Below is a small trained network, with its code and all its weights. Each question gives an input and a class and asks what happens when units are switched off, that is, made to give their printed mean instead of their output.

import numpy as np


def w(rows, s, z=0):
    codes = np.array(rows[::2]) - 128.0
    scale = np.full(codes.shape[1], s)
    scale[-1] = z or s
    return codes * scale


def f(y):
    return y / 2 * (1 + np.tanh(0.7978845608 * (y + 0.044715 * y**3)))


def log_softmax(a):
    a = a - a.max(-1, keepdims=True)
    return a - np.log(np.exp(a).sum(-1, keepdims=True))


def net(x, mask):
    res = np.array(x, float).reshape(1, 6) / 4 @ E
    y = f(res @ A[0][:, :-1].T + A[0][:, -1])
    res = res + np.where(mask, y, B[0][:, -1]) @ B[0][:, :-1]
    return log_softmax(res[-1] @ U[:, :-1].T + U[:, -1])


A, B = {}, {}
E = w([
[123,137,126,159,139,140,114,141],'x0',
[88,151,145,189,165,27,170,81],'x1',
[89,114,96,193,131,176,99,70],'x2',
[104,69,244,165,75,143,198,90],'x3',
[105,218,190,60,89,175,137,85],'x4',
[135,119,138,108,126,117,130,116],'x5',
],0.011)
A[0] = w([
[105,72,202,130,54,117,118,146,43],'N1',
[170,188,91,78,163,123,46,35,254],'N2',
[56,76,184,165,70,152,188,134,105],'N3',
[141,144,184,85,93,62,136,255,127],'N4',
[182,87,114,92,94,223,102,157,34],'N5',
[187,19,94,145,222,118,157,146,76],'N6',
],0.0097,0.0066)
B[0] = w([
[207,162,101,126,43,59,78,204,175],'N1',
[232,112,93,207,69,156,150,170,251],'N2',
[208,120,102,185,30,87,115,177,220],'N3',
[98,54,70,229,114,184,131,69,206],'N4',
[240,119,146,208,249,6,190,2,188],'N5',
[174,226,141,142,95,224,242,173,193],'N6',
],0.0089,0.011)
U = w([
[152,174,148,193,217,3,177,64,136],'0',
[149,112,132,157,131,159,125,154,253],'1',
[179,119,61,122,116,92,61,240,55],'2',
[142,120,136,152,134,169,145,134,242],'3',
[165,220,213,112,100,254,232,118,33],'4',
[74,37,90,217,112,193,105,66,154],'5',
[69,82,74,81,111,173,40,105,57],'6',
[22,170,203,27,246,80,53,69,2],'7',
],0.0085,0.0075)

Each question gives the input, the list of numbers given to net, and the class t.
The units are the neurons (one row each of A and B). Each row of codes is followed by its name. A weight is (code - 128) times the scale printed after its matrix; where a second scale follows, it is the last column's (A, B and U).
mask holds one flag per neuron, in row order. A switched-off neuron (its flag False) gives its mean, the last column of its row in B, instead of its output. The means were averaged over made-up inputs and are rounded, as every weight is.
A unit's drop is (log p(t) with every unit on - log p(t) with that unit switched off) / (log p(t) with every unit on - log p(t) with every unit switched off).
The circuit of an input: a set's keep is (log p(t) with only the set's units on - log p(t) with every unit switched off) / (log p(t) with every unit on - log p(t) with every unit switched off). Starting from all 6 units, units are removed one at a time, each time the one whose removal leaves the highest keep (on an exact tie, the one counted first), for as long as the keep stays at least 0.8.
circuit, biggest first: the units of the circuit, biggest drop first
most important unit: the unit with the biggest drop
k most important neurons: the k neurons with the biggest drops, biggest first
drop when u is switched off: that unit's drop, to one decimal
input [3,-2,-7,-4,-6,-8], class 1: circuit, biggest first => N6, N4
input [-1,7,0,-8,7,-8], class 1: most important unit => N2
input [2,0,-7,-3,6,-6], class 5: circuit, biggest first => N4, N6
input [-7,6,-7,5,-5,4], class 3: circuit, biggest first => N5, N6
input [4,-6,-6,8,8,3], class 2: circuit, biggest first => N1, N3
input [-3,-4,-6,6,0,5], class 2: 3 most important neurons => N1, N3, N6
input [-1,0,4,4,4,8], class 1: circuit, biggest first => N6, N3, N4
input [3,7,6,4,-8,-2], class 4: 3 most important neurons => N6, N5, N4
input [7,-6,4,-5,-4,5], class 3: circuit, biggest first => N6, N3
input [-7,4,-5,-4,-1,1], class 3: circuit, biggest first => N5, N3, N4
input [-8,-6,6,8,-3,-3], class 2: 3 most important neurons => N1, N3, N4
input [-2,6,2,-8,5,-4], class 2: 4 most important neurons => N2, N5, N4, N6
input [6,3,-7,-6,-1,-8], class 1: 3 most important neurons => N4, N3, N1
input [-8,-4,6,2,-6,-4], class 3: 2 most important neurons => N6, N4
input [-5,5,2,-7,6,4], class 2: most important unit => N2
input [7,-7,5,7,-1,0], class 0: 2 most important neurons => N5, N2
input [-7,-1,-8,5,-5,-3], class 5: 2 most important neurons => N4, N2
input [5,-1,3,6,2,3], class 2: 2 most important neurons => N3, N1
input [1,1,6,-2,-6,4], class 4: 2 most important neurons => N6, N4
input [-4,-5,-1,-4,-7,-7], class 1: circuit, biggest first => N6
input [-1,6,-7,-6,-7,-2], class 4: 2 most important neurons => N6, N5
input [6,-1,-2,-3,-8,0], class 4: drop when N6 is switched off => 0.7
input [3,1,-7,-2,-7,4], class 4: drop when N6 is switched off => 0.9
input [0,5,-6,-7,-8,-5], class 4: drop when N6 is switched off => 0.8
